Here is a tiny trained network, its code and every weight. The questions are about switching its units off for an input and a class, where a switched-off unit gives its printed mean instead of its output.

import numpy as np


def w(rows, s, z=0):
    codes = np.array(rows[::2]) - 128.0
    scale = np.full(codes.shape[1], s)
    scale[-1] = z or s
    return codes * scale


def norm(h):
    return h / np.sqrt((h * h).mean(-1, keepdims=True) + 1e-5)


def f(y):
    return y / 2 * (1 + np.tanh(0.7978845608 * (y + 0.044715 * y**3)))


def log_softmax(a):
    a = a - a.max(-1, keepdims=True)
    return a - np.log(np.exp(a).sum(-1, keepdims=True))


def net(x, mask):
    res = np.array(x, float).reshape(1, 6) / 4 @ E
    u = 0
    for l in range(3):
        y = f(norm(res) @ A[l][:, :-1].T + A[l][:, -1])
        res = res + np.where(mask[u : u + 4], y, B[l][:, -1]) @ B[l][:, :-1]
        u += 4
    return log_softmax(norm(res)[-1] @ U[:, :-1].T + U[:, -1])


A, B = {}, {}
E = w([
[113,72,185,70,146,20,168,78],'x0',
[169,179,104,153,113,49,163,158],'x1',
[79,216,152,81,129,110,140,80],'x2',
[225,197,32,114,223,167,110,90],'x3',
[86,184,98,60,164,171,150,219],'x4',
[123,231,1,156,127,50,99,151],'x5',
],0.008)
A[0] = w([
[93,52,142,82,157,143,203,170,4],'L0N1',
[21,88,180,142,92,199,204,131,73],'L0N2',
[184,166,120,193,124,117,70,160,133],'L0N3',
[164,57,127,125,182,85,2,240,162],'L0N4',
],0.0067,0.0032)
B[0] = w([
[160,68,201,133,118,136,184,179,159],'L0N1',
[127,138,139,85,124,68,128,113,252],'L0N2',
[137,105,91,174,132,66,178,121,200],'L0N3',
[113,85,109,85,80,139,253,98,210],'L0N4',
],0.013,0.0032)
A[1] = w([
[1,174,119,139,94,129,145,126,187],'L1N1',
[116,79,153,104,151,144,134,172,123],'L1N2',
[175,142,144,162,140,136,185,107,252],'L1N3',
[114,117,187,188,164,166,102,49,150],'L1N4',
],0.0088,0.0016)
B[1] = w([
[101,158,169,92,45,129,116,49,252],'L1N1',
[127,128,158,175,169,160,175,161,189],'L1N2',
[158,121,133,137,161,102,10,155,214],'L1N3',
[185,197,148,23,91,120,48,46,193],'L1N4',
],0.012,0.0035)
A[2] = w([
[1,87,86,78,180,97,130,149,247],'L2N1',
[168,45,177,77,128,137,177,164,74],'L2N2',
[203,70,78,136,174,159,134,163,8],'L2N3',
[21,169,144,120,97,81,97,159,253],'L2N4',
],0.0068,0.0024)
B[2] = w([
[143,123,155,222,116,218,140,104,189],'L2N1',
[121,145,141,141,186,135,118,178,214],'L2N2',
[73,45,112,80,138,167,9,190,171],'L2N3',
[99,93,69,157,144,151,171,138,254],'L2N4',
],0.015,0.0039)
U = w([
[114,59,69,172,67,161,229,153,146],'0',
[179,167,25,166,189,22,123,194,238],'1',
[119,53,255,107,202,177,187,207,237],'2',
[58,141,167,103,51,75,161,117,131],'3',
[206,15,27,82,169,232,69,176,106],'4',
[86,215,61,108,166,234,187,88,113],'5',
[234,99,186,56,134,85,64,36,133],'6',
[154,226,202,90,133,162,63,148,1],'7',
],0.0087,0.0039)

Each question gives the input, the list of numbers given to net, and the class t.
The units are the neurons (one row each of A and B). Each row of codes is followed by its name. A weight is (code - 128) times the scale printed after its matrix; where a second scale follows, it is the last column's (A, B and U).
mask holds one flag per neuron, layer by layer. A switched-off neuron (its flag False) gives its mean, the last column of its row in B, instead of its output. The means were averaged over made-up inputs and are rounded, as every weight is.
A unit's drop is (log p(t) with every unit on - log p(t) with that unit switched off) / (log p(t) with every unit on - log p(t) with every unit switched off).
The circuit of an input: a set's keep is (log p(t) with only the set's units on - log p(t) with every unit switched off) / (log p(t) with every unit on - log p(t) with every unit switched off). Starting from all 12 units, units are removed one at a time, each time the one whose removal leaves the highest keep (on an exact tie, the one counted first), for as long as the keep stays at least 0.8.
circuit, biggest first: the units of the circuit, biggest drop first
top k neurons: the k neurons with the biggest drops, biggest first
top k neurons in layer l: the k neurons of layer l with the biggest drops, biggest first
drop when u is switched off: that unit's drop, to one decimal
input [4,-3,0,0,1,6], class 0: circuit, biggest first -> [L1N4, L2N1]
input [2,-5,0,-6,0,3], class 0: circuit, biggest first -> [L2N4]
input [8,-6,7,5,0,6], class 5: circuit, biggest first -> [L2N1, L1N4]
input [5,-1,7,2,1,2], class 5: top 4 neurons -> [L2N4, L1N4, L2N1, L0N4]
input [-5,-3,3,5,-4,4], class 1: circuit, biggest first -> [L0N3, L2N1]
input [1,7,-7,-3,5,1], class 2: top 2 neurons in layer 0 -> [L0N1, L0N2]
input [-5,-1,-1,1,-2,-8], class 7: top 2 neurons in layer 1 -> [L1N4, L1N2]
input [3,-6,5,-6,-7,-8], class 6: top 2 neurons -> [L1N4, L0N4]
input [2,3,-4,-5,7,6], class 0: top 2 neurons in layer 2 -> [L2N4, L2N1]
input [3,-1,0,1,3,1], class 2: drop when L0N1 is switched off -> 0.6
input [-8,-4,0,-4,-6,-7], class 6: drop when L1N4 is switched off -> 0.8
input [-3,-5,7,7,0,-3], class 7: drop when L0N4 is switched off -> 0.2
input [-7,-4,6,1,-8,1], class 6: drop when L1N4 is switched off -> 0.4
